Moves between points:
hc: β>pc, ψ>qc, τ>ql, α>rt, π>pb, λ>mb
tz: β>zm, ψ>hc, τ>lf, α>hf, π>rm, λ>hh
zm: β>., ψ>pc, τ>zn, α>sg, π>tj, λ>dn
ph: β>., ψ>dz, τ>ld, α>dn, π>lj, λ>sg
sg: β>., ψ>fb, τ>tm, α>ph, π>tg, λ>zm
bp: β>dj, ψ>jg, τ>., α>jl, π>th, λ>ft
qt: β>zp, ψ>jq, τ>jl, α>sm, π>jj, λ>th
cd: β>gr, ψ>rg, τ>hh, α>rm, π>bz, λ>bn
bn: β>lj, ψ>jt, τ>ls, α>cd, π>dz, λ>gq
sm: β>qf, ψ>lf, τ>pm, α>zh, π>nc, λ>qt
cn: β>dz, ψ>pz, τ>hp, α>mb, π>jt, λ>rt
sn: β>jt, ψ>tt, τ>gs, α>mm, π>pz, λ>dd
nb: β>mz, ψ>jj, τ>bl, α>ct, π>zp, λ>dj
mr: β>., ψ>bq, τ>qn, α>tn, π>., λ>br
dq: β>., ψ>sg, τ>qh, α>tq, π>rp, λ>lc
mq: β>hg, ψ>sm, τ>zz, α>mj, π>ct, λ>bl
lt: β>rt, ψ>dl, τ>., α>gs, π>dd, λ>gl
qm: β>pb, ψ>mq, τ>gl, α>dd, π>qc, λ>mm
cm: β>tn, ψ>zs, τ>pz, α>sb, π>zc, λ>gm
ds: β>ld, ψ>hp, τ>jg, α>jq, π>ls, λ>bs
jq: β>mn, ψ>qj, τ>cc, α>lf, π>hh, λ>ds
pc: β>., ψ>dp, τ>rm, α>fb, π>nr, λ>bz
ls: β>ph, ψ>cn, τ>ds, α>hh, π>bn, λ>hf
zh: β>qh, ψ>bs, τ>ft, α>th, π>qz, λ>sm
bb: β>nq, ψ>qz, τ>mj, α>dj, π>qh, λ>ct
ft: β>bb, ψ>ff, τ>., α>bp, π>zh, λ>pm
ct: β>hz, ψ>nc, τ>mq, α>bb, π>qf, λ>nb
hh: β>dn, ψ>mb, τ>jq, α>tz, π>cd, λ>ls
mj: β>gm, ψ>zh, τ>dl, α>tt, π>bb, λ>mq
zq: β>., ψ>zc, τ>jt, α>td, π>tn, λ>qn
lh: β>qn, ψ>bb, τ>dd, α>pz, π>gm, λ>qc
gj: β>fs, ψ>gm, τ>rt, α>jt, π>qn, λ>pb
jr: β>., ψ>mh, τ>bz, α>nr, π>., λ>ms
dj: β>zc, ψ>mt, τ>tt, α>nb, π>zs, λ>bb
rp: β>., ψ>tg, τ>dq, α>sd, π>., λ>zt
nr: β>., ψ>br, τ>pc, α>fs, π>., λ>jr
zc: β>., ψ>tq, τ>cm, α>mz, π>fl, λ>nq
tt: β>cm, ψ>th, τ>gp, α>bl, π>dj, λ>mj
fl: β>., ψ>sd, τ>zc, α>cf, π>., λ>bq
dd: β>gj, ψ>mj, τ>lt, α>sn, π>lh, λ>qm
dz: β>., ψ>zq, τ>bn, α>bz, π>ms, λ>fb
qh: β>bq, ψ>tm, τ>bb, α>zs, π>dq, λ>qf
hp: β>bn, ψ>sn, τ>ht, α>qj, π>cn, λ>rc
qr: β>., ψ>zt, τ>hz, α>bq, π>., λ>cf
tq: β>., ψ>ph, τ>zs, α>fg, π>sd, λ>dq
bl: β>sb, ψ>qt, τ>nf, α>mq, π>nb, λ>tt
jg: β>mt, ψ>ht, τ>., α>cc, π>ds, λ>ff
ld: β>sd, ψ>bn, τ>mt, α>mn, π>ph, λ>tm
ht: β>ls, ψ>gs, τ>., α>hr, π>hp, λ>cq
hf: β>sg, ψ>rt, τ>bs, α>ls, π>gq, λ>tz
ql: β>rm, ψ>qm, τ>hd, α>rc, π>hc, λ>qj
hr: β>hh, ψ>fr, τ>., α>hd, π>qj, λ>ht
fb: β>., ψ>qn, τ>gq, α>dz, π>fs, λ>pc
sd: β>., ψ>lj, τ>tq, α>hj, π>., λ>rp
sb: β>mh, ψ>zp, τ>bd, α>hg, π>mz, λ>cm
dn: β>., ψ>bz, τ>mn, α>zm, π>gr, λ>ph
zt: β>., ψ>tj, τ>lc, α>rp, π>., λ>hj
tn: β>., ψ>fl, τ>zq, α>mh, π>., λ>mr
nf: β>bd, ψ>jl, τ>., α>zz, π>bl, λ>gp
qc: β>dp, ψ>ct, τ>qm, α>lh, π>hg, λ>bd
qz: β>dq, ψ>hf, τ>zh, α>mt, π>tm, λ>nc
tj: β>., ψ>nr, τ>zm, α>tg, π>., λ>gr
gs: β>cn, ψ>gp, τ>., α>fr, π>sn, λ>lt
jl: β>nb, ψ>cc, τ>., α>pm, π>qt, λ>bp
tm: β>rp, ψ>gq, τ>qz, α>ld, π>sg, λ>zn
jj: β>fg, ψ>hh, τ>qt, α>nc, π>mn, λ>mt
hj: β>., ψ>gr, τ>fg, α>zt, π>., λ>sd
zn: β>zt, ψ>rm, τ>nc, α>tm, π>zm, λ>mn
zp: β>cf, ψ>mn, τ>nb, α>qf, π>fg, λ>zs
pz: β>zq, ψ>dj, τ>sn, α>bd, π>cm, λ>lh
bz: β>., ψ>td, τ>cd, α>pc, π>jr, λ>dz
rc: β>gq, ψ>dd, τ>cq, α>hp, π>rt, λ>ql
gq: β>tg, ψ>gj, τ>hf, α>bn, π>fb, λ>rm
zz: β>qc, ψ>pm, τ>., α>dl, π>mq, λ>nf
rm: β>tj, ψ>pb, τ>tz, α>gq, π>pc, λ>cd
bd: β>td, ψ>nb, τ>mm, α>qc, π>sb, λ>pz
pm: β>ct, ψ>zb, τ>., α>ft, π>sm, λ>jl
rg: β>jr, ψ>sb, τ>mb, α>pb, π>td, λ>jt
qj: β>cd, ψ>mm, τ>hr, α>ql, π>mb, λ>hp
gm: β>mr, ψ>qh, τ>lh, α>cm, π>nq, λ>hg
dl: β>lh, ψ>ft, τ>., α>gp, π>mj, λ>zz
nq: β>., ψ>dq, τ>gm, α>zc, π>bq, λ>hz
qf: β>qr, ψ>zn, τ>ct, α>qh, π>lc, λ>zp
mb: β>bz, ψ>bd, τ>qj, α>hc, π>rg, λ>cn
cf: β>., ψ>hj, τ>mz, α>qr, π>., λ>fl
hz: β>., ψ>lc, τ>hg, α>nq, π>qr, λ>mz
th: β>zs, ψ>ds, τ>bp, α>qt, π>mt, λ>zh
mm: β>rg, ψ>bl, τ>fr, α>qm, π>bd, λ>sn
mh: β>., ψ>cf, τ>td, α>br, π>., λ>tn
gl: β>hc, ψ>zz, τ>., α>lt, π>qm, λ>fr
lc: β>., ψ>zm, τ>qf, α>dq, π>zt, λ>fg
hg: β>br, ψ>qf, τ>qc, α>gm, π>hz, λ>sb
lf: β>zn, ψ>ql, τ>zb, α>bs, π>tz, λ>jq
gp: β>pz, ψ>bp, τ>., α>nf, π>tt, λ>dl
nc: β>lc, ψ>tz, τ>sm, α>qz, π>zn, λ>jj
cq: β>hf, ψ>lt, τ>., α>ht, π>rc, λ>hd
tg: β>., ψ>fs, τ>sg, α>lj, π>., λ>tj
jt: β>ms, ψ>cm, τ>cn, α>rg, π>zq, λ>gj
cc: β>jj, ψ>hr, τ>., α>zb, π>jq, λ>jg
qn: β>., ψ>nq, τ>gj, α>zq, π>mr, λ>dp
br: β>., ψ>qr, τ>dp, α>mr, π>., λ>mh
dp: β>., ψ>hz, τ>pb, α>qn, π>br, λ>td
ms: β>., ψ>tn, τ>dz, α>jr, π>., λ>fs
gr: β>., ψ>jr, τ>dn, α>tj, π>., λ>lj
fg: β>., ψ>dn, τ>zp, α>lc, π>hj, λ>tq
mt: β>tq, ψ>ls, τ>th, α>jj, π>ld, λ>qz
mn: β>hj, ψ>cd, τ>jj, α>zn, π>dn, λ>ld
hd: β>tz, ψ>gl, τ>., α>cq, π>ql, λ>hr
fr: β>mb, ψ>nf, τ>., α>gl, π>mm, λ>gs
td: β>., ψ>mz, τ>rg, α>dp, π>mh, λ>zq
bs: β>tm, ψ>rc, τ>ff, α>ds, π>hf, λ>lf
pb: β>nr, ψ>hg, τ>hc, α>gj, π>dp, λ>rg
lj: β>., ψ>ms, τ>ph, α>gr, π>., λ>tg
fs: β>., ψ>mr, τ>fb, α>ms, π>., λ>nr
zb: β>nc, ψ>hd, τ>., α>ff, π>lf, λ>cc
bq: β>., ψ>rp, τ>nq, α>fl, π>., λ>qr
ff: β>qz, ψ>cq, τ>., α>jg, π>bs, λ>zb
mz: β>., ψ>fg, τ>sb, α>hz, π>cf, λ>zc
rt: β>fb, ψ>lh, τ>rc, α>cn, π>gj, λ>hc
zs: β>fl, ψ>ld, τ>dj, α>zp, π>tq, λ>qh

The rows follow the links: the fewer symbols apart two points are, the more alike their rows tend to be.

Each row is also shifted at random along 6 hidden directions that mean nothing.

Some points, each with a row of numbers:
ft: -240 -38 -43 +101 +4 -42 -45 -7 +19 -115 -70 -29 -40 -54 +39 -52 -73 +3 -48 +47 -56 -26 +45 +15 -42 -30 -78 +66 -99 -88 -72 +20 -73 +25 +43 -101 +53 +26 -3 +124 -41 +31
gm: -306 +10 -48 +65 -72 -82 -59 -147 -11 -55 -10 -31 -99 +69 +90 +8 -20 +99 +29 +9 +51 -140 +22 +31 +26 +8 -10 -48 -77 -76 -45 -18 -47 -77 +128 -83 +41 +33 +44 +63 +48 +120
bs: -101 +10 -40 +63 +33 +32 -33 +58 +18 -31 -128 +4 +13 -107 -11 -55 +9 -6 -31 +11 -55 +46 -10 +19 -55 -57 -50 +41 -48 -48 -65 +15 -70 +41 +28 -134 +20 -25 -48 +14 -49 +38
dl: -53 -24 -8 +28 +22 +12 +83 +48 +149 +36 +17 +36 +40 -110 +11 -8 -11 -102 +13 -96 -25 +22 +74 +35 +73 +53 -71 +127 +37 -9 -47 +84 -47 -86 +13 +76 +8 +58 +6 -10 +47 -116
tj: +17 -38 +20 +26 -36 -32 +56 -53 -89 +32 +54 -80 -3 +218 -40 +3 -45 +35 -30 +74 +25 -34 +84 -9 +25 +107 +85 -28 +27 -63 +62 +32 +53 +156 +42 +5 +39 +6 -25 -35 -82 -42
zb: -187 +41 -80 +78 -33 -18 -104 +19 -14 -138 -138 -32 +12 -67 +55 -83 -100 +83 -90 +61 -93 -26 -16 +47 -15 +9 -11 +2 -61 -74 -124 -81 -29 -4 +15 -191 -8 +11 +43 +86 -31 +44
lh: +163 -18 +27 -86 +92 +158 +172 +101 +200 +234 +23 +119 +105 -35 +10 +13 +76 -209 +118 -75 +30 +81 +100 +74 +123 +29 -67 +284 +210 +37 -30 +230 -62 +161 +19 +151 -9 +1 -48 -153 -82 -149
dn: +228 -43 -17 -40 +68 +3 -36 +52 -126 -82 -33 +8 +5 -8 +10 -20 +46 -32 +33 +179 -43 +47 -52 -127 -101 -206 -34 -18 +18 +3 +6 -66 +16 +228 -58 -48 +33 -70 -179 +92 -152 +79
jg: -236 -36 -10 +69 +36 -34 -98 -11 -62 -108 -96 -8 -47 -62 +23 -39 -37 +57 -61 +89 -47 -25 -49 -7 -104 -112 -41 +42 -156 -63 -12 -4 -116 +85 +25 -97 +18 -40 +44 +157 -72 +113
jl: -3 -65 0 -2 +36 -12 -11 -4 -1 -50 +111 +28 -64 +95 +44 -1 -87 -115 -75 +25 -66 +27 +75 +73 +4 +41 -38 +102 -11 -15 +44 +143 +15 +136 -49 +85 +3 -21 +58 +83 -91 -92
zp: +114 +47 -58 -41 -23 +20 +8 +89 -1 -80 -94 -33 +175 -90 +18 -126 -54 -2 +58 +98 +11 -48 -5 -61 +18 -32 -58 +46 +89 +22 -124 -190 +26 +42 -92 -50 -46 -16 -28 +4 -13 +42
mj: -308 -37 -44 +116 -37 -37 +3 -32 -41 -52 -223 -126 +167 +0 -17 -84 -75 +115 +44 +153 +2 -110 +9 -60 +9 +76 -31 +83 -61 -72 -64 -194 -135 +124 +116 -121 +52 -5 +65 +38 -81 +48
sb: +90 -67 +160 -86 +59 -17 +96 +14 +82 +138 +116 +135 -35 -13 -16 +124 +7 +31 +18 -119 +35 -8 -33 -73 +75 -15 +120 +63 +24 +43 +88 +79 -47 -73 -16 +224 -36 +86 +65 -20 +87 -58
gp: +22 -14 -63 -19 +3 +57 +3 -20 -5 -10 +74 -66 +93 +155 +37 -49 -26 -199 +43 +103 -4 +5 +98 +110 +25 +94 -135 +133 +81 +41 +23 +92 +22 +241 -24 +87 +7 -116 +62 -27 -141 -102
cd: -21 -58 +137 -44 +87 +86 +162 +196 +77 +159 -99 +50 +93 -22 -93 -106 -132 +39 -75 +6 +25 -39 +92 +28 +31 +29 +82 +294 +50 -103 -35 +130 -106 +266 -79 +25 -81 +90 +72 -31 -127 +3
bn: -112 -64 +134 +34 +80 -12 +55 +79 -10 +69 -98 +17 -22 -151 -139 +7 +38 +139 -41 -55 +42 -3 -69 -107 -98 -124 +71 +22 -147 -43 +56 -2 -132 -43 -8 -19 -7 +54 +8 +53 +37 +111
cn: -36 +40 -17 -46 +23 +66 -44 +22 +36 +19 +35 +60 -52 -12 +53 -36 +6 -90 +4 -34 +25 -8 +17 +120 -40 -63 -84 +105 +11 +6 -19 +145 -12 +55 -43 -5 -41 -50 +46 +2 -37 +77
lf: +58 +80 -112 +62 -35 -4 -188 -20 -111 -155 -116 -52 +25 -69 +24 -6 +20 +43 -52 +70 -126 +96 -132 -19 -69 -32 +6 -217 -46 +46 -49 -196 +66 -83 +2 -181 +5 -87 -63 +16 +4 +3
gr: -31 -49 +104 -7 +34 -16 +156 +88 +10 +72 -56 -9 +59 -1 -98 -74 -76 +98 -30 +25 +56 -86 +60 -67 +13 +4 +81 +116 0 -89 -10 -22 -54 +104 -35 +9 -25 +99 +14 +15 -41 +42
fl: +95 +94 -51 -94 -74 +51 +56 -5 +67 +44 +147 -22 +8 +71 +44 -67 +8 -129 +51 -96 +132 -60 +93 +144 +55 +83 -88 +34 +129 +42 -54 +80 +136 -89 -89 +53 -64 -4 +34 -109 +76 +6
qh: -295 -112 +21 +77 +22 -95 +58 -100 +26 -42 +41 +13 -138 +49 +67 +12 -44 +55 +17 +26 +26 -115 +97 -44 +5 -65 -30 +96 -84 -135 -17 +103 -122 +44 +115 -14 +97 +110 -34 +161 -26 +79
ld: +136 -40 -35 -20 +25 -13 -43 -65 -94 -79 +166 -44 -120 +130 +7 +28 +64 -157 +11 +60 +7 +66 +37 +11 -112 -87 -117 -55 -44 +28 +119 +119 +79 +111 -40 +57 +59 -94 -98 +69 -78 +5
tg: +15 -11 +23 +31 -10 -19 +91 +31 +0 +32 -27 -51 +4 -55 -82 -20 +35 +37 +21 -32 +43 -12 +27 -55 -20 -14 +4 -37 -11 -47 -16 -25 0 -71 +24 -44 +27 +59 -92 -26 +46 +23
pz: -175 +27 +10 +13 -10 -37 -49 -27 -16 -29 -123 -18 +58 -127 -10 -5 +30 +116 +64 -14 +42 -87 -108 -92 -34 -60 -20 -40 -96 +38 -5 -184 -93 -162 +24 -10 -22 -3 +84 +28 +113 +109
lt: -104 -111 +73 +64 +41 -53 -41 -154 -69 +59 +34 +1 -52 +112 -25 +196 +79 +59 +28 +12 -42 +44 -91 -93 +4 +42 +101 -76 -115 +71 +193 -1 -106 +16 +158 +146 +85 -49 +68 +9 +0 -91
zs: -176 -77 +67 -11 +32 -9 +168 +48 +83 +67 +10 -12 +56 +31 -20 -90 -85 -19 +44 +17 +93 -125 +144 +1 +38 +22 -54 +252 +9 -84 -25 +88 -123 +140 -3 +88 -14 +73 +76 +41 -54 +29
qf: +28 -18 -86 +12 -6 -92 -88 -86 -22 -180 +93 +73 -182 +6 +181 +47 -19 -39 +16 +76 -71 -6 +13 -49 -5 -156 -58 -68 -5 -48 -75 +21 +46 -28 +32 -68 +78 +23 -156 +177 -18 +61
qt: +51 -124 +96 +11 +56 -6 +23 -31 -121 +42 +38 -64 +63 +222 -85 +60 -47 -16 -44 +134 -49 +46 +15 -48 -12 +107 +80 +50 -38 +36 +186 +34 -36 +310 +29 +156 +37 -75 +99 +1 -158 -147
rm: -125 +39 -12 +62 -74 -49 -41 -29 -22 -51 -21 -48 -79 +46 +6 -34 -87 +119 -113 -28 -17 -28 +34 +63 +7 +84 +85 -97 -52 -86 -49 -8 +49 -96 +13 -125 -11 +63 +28 +19 +42 +20
gs: +32 +56 -6 -12 +5 +67 +5 +72 +61 +42 -112 -22 +191 -135 -61 -29 +39 -21 +67 -41 +13 +23 -70 -23 +21 +52 -30 +29 +29 +106 -17 -144 -36 -104 -33 +49 -51 -50 +85 -106 +65 -46
fg: +190 -32 +50 -46 +43 -51 +11 +31 -40 -27 -8 +40 +26 -111 -37 +64 +60 +65 +68 +21 -5 +19 -107 -208 -37 -148 +42 -97 -15 +58 +34 -152 -4 -91 -35 +50 +15 +36 -88 +53 +59 +43
mm: -17 +8 +1 -51 +12 +45 -26 +28 +38 +9 -39 +51 +85 0 +68 -43 -79 -11 +17 +42 -15 -37 -2 +35 +67 +13 -15 +145 +65 +30 -60 -20 -49 +99 -40 +43 -55 -18 +91 +6 -52 -19
jq: -129 -19 -57 +23 -10 -57 -193 -118 -110 -189 +113 +22 -214 +162 +133 0 -94 -25 -129 +113 -87 -20 +10 +102 -86 -87 -49 -36 -113 -53 +12 +103 +29 +143 -18 -82 +24 -65 +52 +199 -112 +80
ms: +13 +14 +12 +44 -53 -60 -79 -96 -203 -29 -16 -149 -12 +103 -123 +62 +101 +131 -2 +60 +43 -2 -124 -98 -127 -12 +71 -272 -130 +48 +152 -165 +55 -42 +27 -38 +29 -79 -10 -32 +28 +104
mr: -90 -27 +35 +13 -12 -26 -4 -80 -76 +58 -22 -20 -63 +82 -33 +69 +68 +116 +22 +17 +61 -37 -36 -53 -37 -24 +85 -71 -67 -27 +58 +2 -51 +35 +101 -49 +42 +9 -35 -21 -11 +97

From each start, follow one symbol. Which point do you reach?
Answers are names.
---
+106 +31 +11 -65 -18 +16 +22 +15 -35 +26 -40 -7 +79 +39 +11 -25 +10 +43 +59 +73 +50 -59 -11 -45 +25 -28 +27 +18 +82 +21 -37 -84 +17 +99 -28 -9 -38 -17 -6 -36 -44 +63
τ	mz
---
-14 +32 +36 +6 -23 -3 -27 +43 -39 +1 -39 -47 +53 +20 -80 -34 -67 +83 -100 -20 -26 +3 -32 +30 -17 +101 +84 -44 -44 +10 +37 -54 +29 -14 -69 -2 -66 -7 +114 -30 +15 -28
β	dn
---
+37 -47 +36 +3 +8 -81 -44 -54 -25 -67 +71 +20 -25 -14 -3 +109 +4 +26 -11 -24 -51 +23 -76 -99 +1 -7 +40 -109 -63 +74 +95 -94 +10 -149 -17 +134 +20 +5 +67 +78 +91 -80
π	nb
---
-116 -98 +33 +29 +98 +40 +11 -33 -4 +73 -119 +54 +50 +16 +26 +51 +51 +9 +89 +111 -39 -2 -25 -75 +8 -87 -2 +161 -11 -18 +9 +50 -191 +264 +143 +15 +69 -31 -30 +29 -152 +6
τ	lt
---
-111 -19 +27 +58 -66 -23 +141 -14 +35 +71 +60 -106 +5 +92 -99 -35 -55 +12 -33 -86 +74 -62 +143 +69 +40 +189 +18 +16 -3 -75 +17 +61 +41 -64 +33 +19 +12 +88 +40 -80 +51 -64
ψ	fb
---
-124 +9 -35 +17 -37 -12 -45 -48 -13 -24 -111 +10 +54 +47 +88 -6 -56 +90 +26 +89 -23 -77 -11 -15 +86 +15 +44 +38 +33 -39 -86 -86 -58 +94 +74 -64 +10 +11 +34 +22 -57 +17
π	hg
---
+68 +15 +47 -17 +60 +22 +44 +138 -58 +30 -212 +4 +119 -170 -95 -79 +8 +157 +4 +92 +20 -18 -91 -153 -71 -153 +66 +34 -13 -52 -77 -157 -83 +104 -48 -132 -39 +28 -87 +5 -62 +151
ψ	mh
---
-264 +20 +16 +60 -25 -72 -142 -45 -59 -115 -117 -1 -15 -62 +17 +13 -76 +209 -66 +15 -59 -72 -135 -44 -46 -23 +77 -88 -168 -6 -12 -169 -91 -120 +27 -81 -20 +12 +146 +106 +74 +103
β	hh
---
+185 -6 -1 -17 +26 +54 +85 +63 +38 +56 -75 -15 +180 -39 -29 +1 +14 -48 +71 +55 -41 +61 -6 -74 +88 +78 +29 +51 +123 +54 -26 -104 +6 +83 +12 +39 +7 -2 -66 -83 -59 -147
α	bb
---
+33 -65 -13 -59 +75 +7 -103 -64 +3 -74 +111 +153 -132 +55 +180 +62 -18 -130 +8 +61 -91 +39 -2 +36 -2 -140 -56 +106 +14 +23 +15 +157 -38 +162 +7 +80 +27 -51 -1 +145 -99 -8
β	mb
---
+259 +19 +49 -75 +9 +38 +119 +118 +19 +92 -55 -19 +191 -94 -112 -21 +44 +17 +80 -16 +54 +11 -30 -115 +43 +10 +49 +0 +103 +74 -10 -166 +43 -55 -82 +71 -51 +26 -44 -125 +61 -37
ψ	gr
---
+58 +74 -87 -49 -63 +25 -94 -69 -112 -47 -31 -84 +114 +80 +30 -36 +73 -50 +117 +119 +56 -34 -63 +3 -37 -28 -88 -59 +42 +96 +8 -136 +45 +93 -7 -27 -10 -145 +4 -62 -53 +81
λ	gm
---
+24 +13 -35 +22 +35 -38 -20 +67 +108 -90 -103 +103 +30 -262 +60 -12 -16 +22 +10 -41 -82 +30 -53 -101 +45 -102 -35 +0 +7 +2 -132 -132 -47 -195 -11 -58 +11 +94 -87 +90 +100 -25
ψ	sm
---
+182 -36 +3 -122 +146 +134 -5 +64 +10 +77 +52 +139 -74 +20 +80 -9 +112 -192 +83 +88 +11 +71 +20 +61 -82 -250 -119 +221 +93 +16 +3 +282 -62 +371 -35 +33 +5 -106 -141 +33 -224 +80
τ	cn
